Below are the code and all the weights of a small trained network. Each question names an input and a class and asks about switching units off, where a switched-off unit gives its printed mean instead of its output.

import numpy as np


def w(rows, s, z=0):
    codes = np.array(rows[::2]) - 128.0
    scale = np.full(codes.shape[1], s)
    scale[-1] = z or s
    return codes * scale


def norm(h):
    return h / np.sqrt((h * h).mean(-1, keepdims=True) + 1e-5)


def f(y):
    return np.maximum(y, 0)


def log_softmax(a):
    a = a - a.max(-1, keepdims=True)
    return a - np.log(np.exp(a).sum(-1, keepdims=True))


def net(x, mask):
    res = np.array(x, float).reshape(1, 4) / 4 @ E
    u = 0
    for l in range(2):
        y = f(norm(res) @ A[l][:, :-1].T + A[l][:, -1])
        res = res + np.where(mask[u : u + 12], y, B[l][:, -1]) @ B[l][:, :-1]
        u += 12
    return log_softmax(norm(res)[-1] @ U[:, :-1].T + U[:, -1])


A, B = {}, {}
E = w([
[184,104,117,98,186,113,153,169,145,122,152,93],'x0',
[160,137,123,156,167,67,126,62,92,78,133,93],'x1',
[136,125,76,147,50,196,2,143,134,31,161,89],'x2',
[130,71,77,178,96,125,181,171,90,93,109,137],'x3',
],0.0091)
A[0] = w([
[98,138,125,86,104,166,150,244,198,171,121,182,52],'L0N0',
[140,116,150,102,217,74,227,77,119,198,74,113,111],'L0N1',
[169,146,111,172,189,16,131,33,48,75,133,76,35],'L0N2',
[210,106,165,115,167,81,177,220,176,143,161,71,61],'L0N3',
[201,86,148,67,144,94,111,174,166,109,103,115,2],'L0N4',
[108,199,229,109,219,122,96,80,211,170,151,60,55],'L0N5',
[34,140,143,115,46,116,127,80,100,83,160,152,62],'L0N6',
[48,175,142,147,109,118,142,76,108,129,3,168,76],'L0N7',
[130,82,149,106,141,203,154,166,147,186,112,142,46],'L0N8',
[135,2,83,173,145,80,198,161,62,91,51,169,66],'L0N9',
[184,111,122,163,186,163,110,183,223,99,158,39,121],'L0N10',
[141,127,137,149,96,161,147,163,192,171,148,135,26],'L0N11',
],0.009,0.0069)
B[0] = w([
[159,174,208,146,122,205,180,164,181,130,148,95,193],'L0N0',
[80,56,103,169,156,84,57,143,209,120,146,189,248],'L0N1',
[110,205,228,138,123,248,194,184,182,92,194,129,201],'L0N2',
[44,147,81,69,153,107,179,89,21,42,111,128,181],'L0N3',
[50,176,92,90,143,74,163,102,25,43,130,101,142],'L0N4',
[179,177,69,90,58,148,103,165,99,203,92,47,207],'L0N5',
[91,99,71,49,162,87,188,104,96,51,100,94,156],'L0N6',
[38,109,95,53,148,106,180,80,49,47,105,140,175],'L0N7',
[99,116,173,137,95,119,160,118,129,87,223,136,163],'L0N8',
[182,201,98,116,52,79,87,144,116,183,78,58,195],'L0N9',
[68,89,80,65,124,96,136,91,111,44,109,107,190],'L0N10',
[98,188,191,111,124,155,134,171,122,123,222,131,144],'L0N11',
],0.011,0.013)
A[1] = w([
[166,88,106,82,131,143,104,87,161,80,116,123,66],'L1N0',
[168,165,154,92,157,128,71,88,119,189,131,95,155],'L1N1',
[127,150,198,174,144,163,149,117,162,93,157,123,120],'L1N2',
[105,102,141,104,194,125,160,86,59,96,113,137,101],'L1N3',
[160,174,198,188,150,148,164,129,165,123,140,80,134],'L1N4',
[86,140,160,143,108,174,119,46,94,141,70,160,90],'L1N5',
[165,139,120,139,90,156,94,76,121,206,130,118,86],'L1N6',
[147,96,129,191,128,161,38,93,135,59,153,86,101],'L1N7',
[252,52,97,226,162,222,69,38,73,176,8,151,2],'L1N8',
[203,135,109,191,74,110,164,158,108,138,81,130,74],'L1N9',
[158,151,223,180,191,156,142,120,114,129,180,109,82],'L1N10',
[105,101,157,180,164,90,148,120,159,199,103,158,61],'L1N11',
],0.015,0.011)
B[1] = w([
[103,119,105,149,148,117,133,84,163,182,119,161,182],'L1N0',
[181,167,93,164,65,137,132,143,57,145,113,131,187],'L1N1',
[132,79,183,130,94,147,138,166,151,122,148,117,254],'L1N2',
[54,70,123,70,127,107,158,79,148,140,85,91,211],'L1N3',
[124,86,168,93,48,167,124,171,107,147,163,118,242],'L1N4',
[130,183,96,114,173,81,202,116,59,71,148,135,153],'L1N5',
[144,118,78,168,91,94,113,146,85,120,85,91,152],'L1N6',
[142,127,156,144,171,89,138,135,146,157,149,197,208],'L1N7',
[44,41,145,35,5,167,173,175,29,30,225,244,128],'L1N8',
[211,169,102,139,94,126,74,109,81,186,100,72,156],'L1N9',
[146,86,172,166,78,165,159,154,136,144,90,95,175],'L1N10',
[178,112,140,165,178,146,72,103,152,111,175,169,173],'L1N11',
],0.018,0.0071)
U = w([
[74,132,93,74,163,76,205,117,52,45,164,113,116],'0',
[149,137,192,129,89,175,190,181,126,130,193,124,143],'1',
[155,78,105,188,208,73,80,103,186,217,161,214,138],'2',
[187,181,79,122,78,95,102,164,65,181,91,56,136],'3',
[93,76,120,115,72,107,119,133,131,148,118,70,192],'4',
[193,186,154,218,222,224,116,34,210,62,23,48,2],'5',
[209,125,110,230,187,248,105,29,167,63,56,75,2],'6',
[225,158,149,200,245,243,112,42,194,56,21,59,2],'7',
],0.018,0.014)

Each question gives the input, the list of numbers given to net, and the class t.
The units are the neurons (one row each of A and B). Each row of codes is followed by its name. A weight is (code - 128) times the scale printed after its matrix; where a second scale follows, it is the last column's (A, B and U).
mask holds one flag per neuron, layer by layer. A switched-off neuron (its flag False) gives its mean, the last column of its row in B, instead of its output. The means were averaged over made-up inputs and are rounded, as every weight is.
A unit's drop is (log p(t) with every unit on - log p(t) with that unit switched off) / (log p(t) with every unit on - log p(t) with every unit switched off).
The circuit of an input: a set's keep is (log p(t) with only the set's units on - log p(t) with every unit switched off) / (log p(t) with every unit on - log p(t) with every unit switched off). Starting from the 12 units with the biggest drops (on a tie, the unit counted first), units are removed one at a time, each time the one whose removal leaves the highest keep (on an exact tie, the one counted first), for as long as the keep stays at least 0.8.
units of the circuit, in order: the units of the circuit, biggest drop first
unit that matters most: the unit with the biggest drop
k most important neurons: the k neurons with the biggest drops, biggest first
k most important neurons of layer l: the k neurons of layer l with the biggest drops, biggest first
input [-1,6,-4,1], class 1: unit that matters most : L0N2
input [0,-1,7,6], class 2: 2 most important neurons : L0N5; L1N7
input [3,5,6,6], class 2: units of the circuit, in order : L1N7; L0N3
input [0,-6,-1,-8], class 3: 2 most important neurons : L0N5; L0N2
input [6,-6,-8,0], class 2: 2 most important neurons of layer 0 : L0N1; L0N2
input [-2,4,-2,-4], class 1: 2 most important neurons : L0N2; L0N9
input [-3,-3,-4,0], class 2: 4 most important neurons : L0N1; L0N2; L0N3; L0N10
input [0,6,1,-6], class 1: 4 most important neurons : L0N2; L0N9; L1N4; L1N2
input [-1,-2,6,5], class 2: 3 most important neurons of layer 0 : L0N5; L0N3; L0N7
input [6,1,-6,-7], class 3: 3 most important neurons : L0N5; L0N7; L1N1
input [8,5,8,7], class 0: 2 most important neurons of layer 0 : L0N10; L0N1
input [-6,-6,0,-1], class 0: 2 most important neurons : L0N7; L0N6
input [-5,-5,-7,1], class 2: 3 most important neurons : L0N1; L0N2; L0N3
input [-5,-1,-2,-7], class 3: units of the circuit, in order : L0N5
input [5,7,-7,-6], class 1: 4 most important neurons : L0N2; L0N10; L0N9; L0N7
input [-2,-7,-6,-8], class 3: 2 most important neurons of layer 0 : L0N5; L0N2
input [8,-7,8,-6], class 0: 2 most important neurons : L0N10; L0N1
input [-5,3,-7,2], class 2: 2 most important neurons : L0N1; L0N3
input [-6,6,-7,-1], class 2: 2 most important neurons : L0N1; L0N3
input [7,5,5,-2], class 0: units of the circuit, in order : L0N10
input [-3,2,2,-4], class 3: 2 most important neurons : L0N5; L0N3
input [-7,2,7,-7], class 0: 3 most important neurons of layer 0 : L0N1; L0N9; L0N6
input [-7,4,-3,7], class 0: 3 most important neurons of layer 0 : L0N7; L0N5; L0N6
input [6,7,4,6], class 1: 2 most important neurons of layer 0 : L0N2; L0N7
input [-2,-5,4,3], class 1: 2 most important neurons of layer 0 : L0N1; L0N5
input [-6,1,-6,-3], class 0: 2 most important neurons of layer 0 : L0N7; L0N9
